Read these off the row that follows.
1) Which number is the entry just left of the largest entry?
2) Which number is the entry just left of -110.23?
3) Which number is the entry just left of the smallest entry?
4) Which number is the entry just right of the smallest entry?
5) Which number is the entry just left of -24.82?
6) Which number is the median entry?
[ 152.99  -24.82  207.04 -188.53  161.32   39.89  -22.11  -25.63 -110.23
   35.15 -127.45]
1) -24.82
2) -25.63
3) 207.04
4) 161.32
5) 152.99
6) -22.11

m =
0.4	1.2	0.5	0.8	0.1	-0.7	1.1	-0.8	0.3	1.0	1.0	-1.3	0.3	-0.1	-0.1	1.0
0.3	-1.3	0.0	-0.7	-0.5	-0.8	0.1	-0.9	0.9	-0.5	0.0	0.9	-0.2	-0.5	0.3	-0.1
0.2	0.5	0.2	0.3	0.1	-0.3	0.5	-0.4	0.1	0.4	0.5	-0.5	0.1	0.0	0.0	0.4
-0.4	1.8	0.0	1.1	0.7	1.2	-0.2	1.3	-1.3	0.8	0.0	-1.1	0.3	0.8	-0.4	0.1
-0.6	-0.1	-0.4	-0.1	0.4	1.5	-1.3	1.8	-1.1	-0.6	-1.1	0.8	-0.1	0.6	-0.1	-1.0
0.0	-2.3	-0.5	-1.4	-0.6	-0.2	-0.8	-0.1	0.7	-1.4	-0.9	2.0	-0.4	-0.5	0.4	-0.9
0.4	-0.3	0.3	-0.1	-0.3	-1.0	0.8	-1.2	0.9	0.2	0.6	-0.2	0.1	-0.5	0.2	0.6
0.3	1.3	0.4	0.8	0.2	-0.4	0.9	-0.6	0.1	1.0	0.9	-1.3	0.3	0.0	-0.1	0.9
0.2	1.0	0.4	0.7	0.2	-0.2	0.7	-0.3	0.0	0.8	0.7	-1.1	0.2	0.1	-0.1	0.7
0.7	0.5	0.6	0.5	-0.2	-1.6	1.6	-1.9	1.1	1.0	1.5	-1.1	0.3	-0.5	0.1	1.4
0.1	1.8	0.4	1.2	0.5	0.0	0.7	0.0	-0.4	1.2	0.8	-1.6	0.3	0.3	-0.2	0.9
0.2	-2.1	-0.3	-1.3	-0.6	-0.7	-0.3	-0.7	1.0	-1.1	-0.4	1.7	-0.3	-0.6	0.4	-0.6
-0.3	-2.3	-0.7	-1.5	-0.4	0.6	-1.3	0.7	0.1	-1.7	-1.4	2.3	-0.5	-0.2	0.3	-1.4
-0.3	1.6	0.0	1.0	0.6	1.1	-0.2	1.2	-1.1	0.6	-0.1	-0.9	0.2	0.7	-0.3	0.0
0.1	1.6	0.4	1.0	0.4	0.0	0.6	0.0	-0.4	1.0	0.7	-1.4	0.3	0.3	-0.2	0.7
Rows and columns are numbered from 0.
The entry at row 0, column 2 -> 0.5
The entry in row 0 and column 0 is 0.4
Read off the bottom entry of the column that holds the largest entry.
-1.4
Read off the top-right entry.
1.0
Read off the entry in row 2 and column 0.
0.2
The entry directly below the largest entry: -0.9
The entry just right of the largest entry: -0.5
Read off the entry in row 1 and column 2.
0.0
Read off the entry in row 0 and column 1.
1.2
The entry in the bottom-right corner: 0.7
Read off the bottom-left entry.
0.1
The entry in row 2 and column 2 is 0.2
The entry just left of the largest entry: -1.4
The maximum: 2.3

Questions about the matrix below.
1) Which number is the entry just right of 1.077?
2) Which number is the minimum?
3) Which number is the entry just left of -0.411?
4) Which number is the entry just right of 0.132?
5) Which number is the entry just left of 4.005?
[[-3.542  0.880  2.005 -0.149 -0.259 -0.041 -4.808 -0.867 -0.105  1.779
  -2.741  1.961 -1.660 -0.506 -2.450  1.908]
 [-3.697  3.517  0.724  1.146 -2.247 -0.956 -2.055 -3.770 -0.773 -3.312
  -0.090  0.293  0.952  1.023 -0.344 -1.515]
 [-1.402  3.876 -0.884  0.922 -0.897 -1.771 -3.144 -1.721 -0.342 -5.156
  -0.668  1.180 -0.595  0.429 -1.871 -0.701]
 [ 0.150  2.383 -3.035  2.084  2.038 -1.676 -1.895 -0.356 -2.208 -2.043
  -1.429 -2.877 -3.510  1.470  1.536  1.724]
 [-3.520  3.400  1.790  1.820 -3.133 -0.315 -0.324 -4.158 -0.503 -0.544
   0.515 -1.792  1.490  1.604  0.194 -1.539]
 [-3.689  3.886  0.319  2.940 -1.997 -2.554  0.685 -2.040 -0.767  0.210
   1.451 -2.290  2.157  1.646  0.629 -0.856]
 [-3.569  0.379  2.013 -0.140 -0.225  0.992 -4.530 -2.025 -0.761  2.215
  -3.098  0.771 -2.328 -0.019 -0.996  1.907]
 [-1.508  4.005 -1.765  1.465 -0.332 -2.358 -2.405 -1.643 -1.046 -5.266
  -0.323  0.132 -0.606  0.881 -0.627 -0.578]
 [ 0.250  3.699 -2.853  1.854  0.824 -2.316 -2.125 -0.729 -1.364 -4.723
  -0.693 -1.246 -2.213  1.077 -0.090  0.304]
 [ 1.770  3.707  0.326  1.332 -0.948 -1.701 -2.500  1.583  1.959 -0.431
  -0.629  0.236 -1.705 -0.411 -5.385  0.980]
 [-2.762  3.534  0.410  3.334 -1.114 -3.409  0.704  0.728  0.006  3.281
   1.333 -2.328  1.674  1.118 -0.881  0.801]
 [ 0.325  2.149 -2.895  2.042  2.091 -1.443 -1.948 -0.433 -2.192 -1.704
  -1.555 -3.015 -3.720  1.434  1.545  1.790]
 [-0.173  3.834 -0.627  0.704 -0.828 -1.609 -3.564 -0.708  0.464 -4.523
  -0.988  1.468 -1.360 -0.057 -3.329 -0.184]
 [-0.001  3.686 -0.207  0.592 -0.882 -1.532 -3.738 -0.328  0.816 -3.836
  -1.105  1.697 -1.470 -0.293 -3.956  0.019]
 [-0.790  0.686  1.781  0.640 -0.815  2.622 -2.390 -3.560 -1.074  2.053
  -2.566 -3.101 -3.641  1.267  0.490  1.298]]
1) -0.090
2) -5.385
3) -1.705
4) -0.606
5) -1.508

Read these off the row that follows.
1) Read off the entry just left of -16.9.
2) Read off the largest entry.
3) Read off the entry just left of -4.6.
[6.2, -10.7, -16.9, 16.1, 15.0, -4.6]
1) -10.7
2) 16.1
3) 15.0

Questions about the matrix below.
1) Give the entry just left of 244.
2) Give the centre entry.
3) Give the entry just right of 229.
4) Give the 3rd entry in reading order.
[[532, 118, 551, 238, 107, 250, 709], [486, 20, 558, 363, 19, 160, 489], [526, 84, 558, 313, 58, 180, 625], [531, 157, 403, 218, 319, 404, 844], [389, 211, 183, 223, 697, 459, 743], [431, 23, 513, 364, 4, 160, 380], [293, 259, 179, 266, 831, 268, 395], [388, 20, 457, 364, 4, 171, 380], [293, 259, 171, 247, 831, 335, 514], [488, 183, 318, 244, 458, 463, 844], [436, 210, 250, 218, 581, 463, 829], [532, 141, 477, 241, 256, 305, 807], [312, 234, 171, 229, 799, 408, 631]]
1) 318
2) 266
3) 799
4) 551

Questions about the matrix below. Rows and columns are numbered from 0.
1) Which number is the entry in row 2 and column 0?
2) Which number is the entry at row 0, column 1?
3) Which number is the entry in the top-right corner?
4) Which number is the entry in row 0 and column 2?
5) Which number is the bottom-left entry?
6) Which number is the maximum?
7) Which number is the entry just left of the centre entry?
8) Which number is the top-left entry?
[[1.6, 1.9, 0.6, -0.2, -0.8, 0.7, 1.5, 0.4, 0.2, -1.1, 0.2],
 [-2.7, 1.0, -0.3, 0.5, 0.2, -0.9, 1.5, 0.8, 0.4, 0.3, 1.1],
 [0.4, 0.2, 1.4, 1.2, 0.9, 0.8, 0.0, 0.7, 0.2, 0.8, 0.7],
 [1.2, 1.8, 1.3, 1.0, 1.0, 1.0, 1.1, 1.6, 2.3, 0.0, 1.9],
 [0.6, 1.3, 0.3, 1.9, -1.1, -0.1, 0.7, -0.5, 1.1, 0.7, -0.1],
 [-0.1, 0.4, -0.6, 1.0, -0.1, 0.8, 0.0, 0.0, -0.5, 2.2, 0.4],
 [1.5, 1.2, 1.6, -0.4, 0.9, 1.0, 0.8, 1.0, 2.5, 2.2, 1.3]]
1) 0.4
2) 1.9
3) 0.2
4) 0.6
5) 1.5
6) 2.5
7) 1.0
8) 1.6
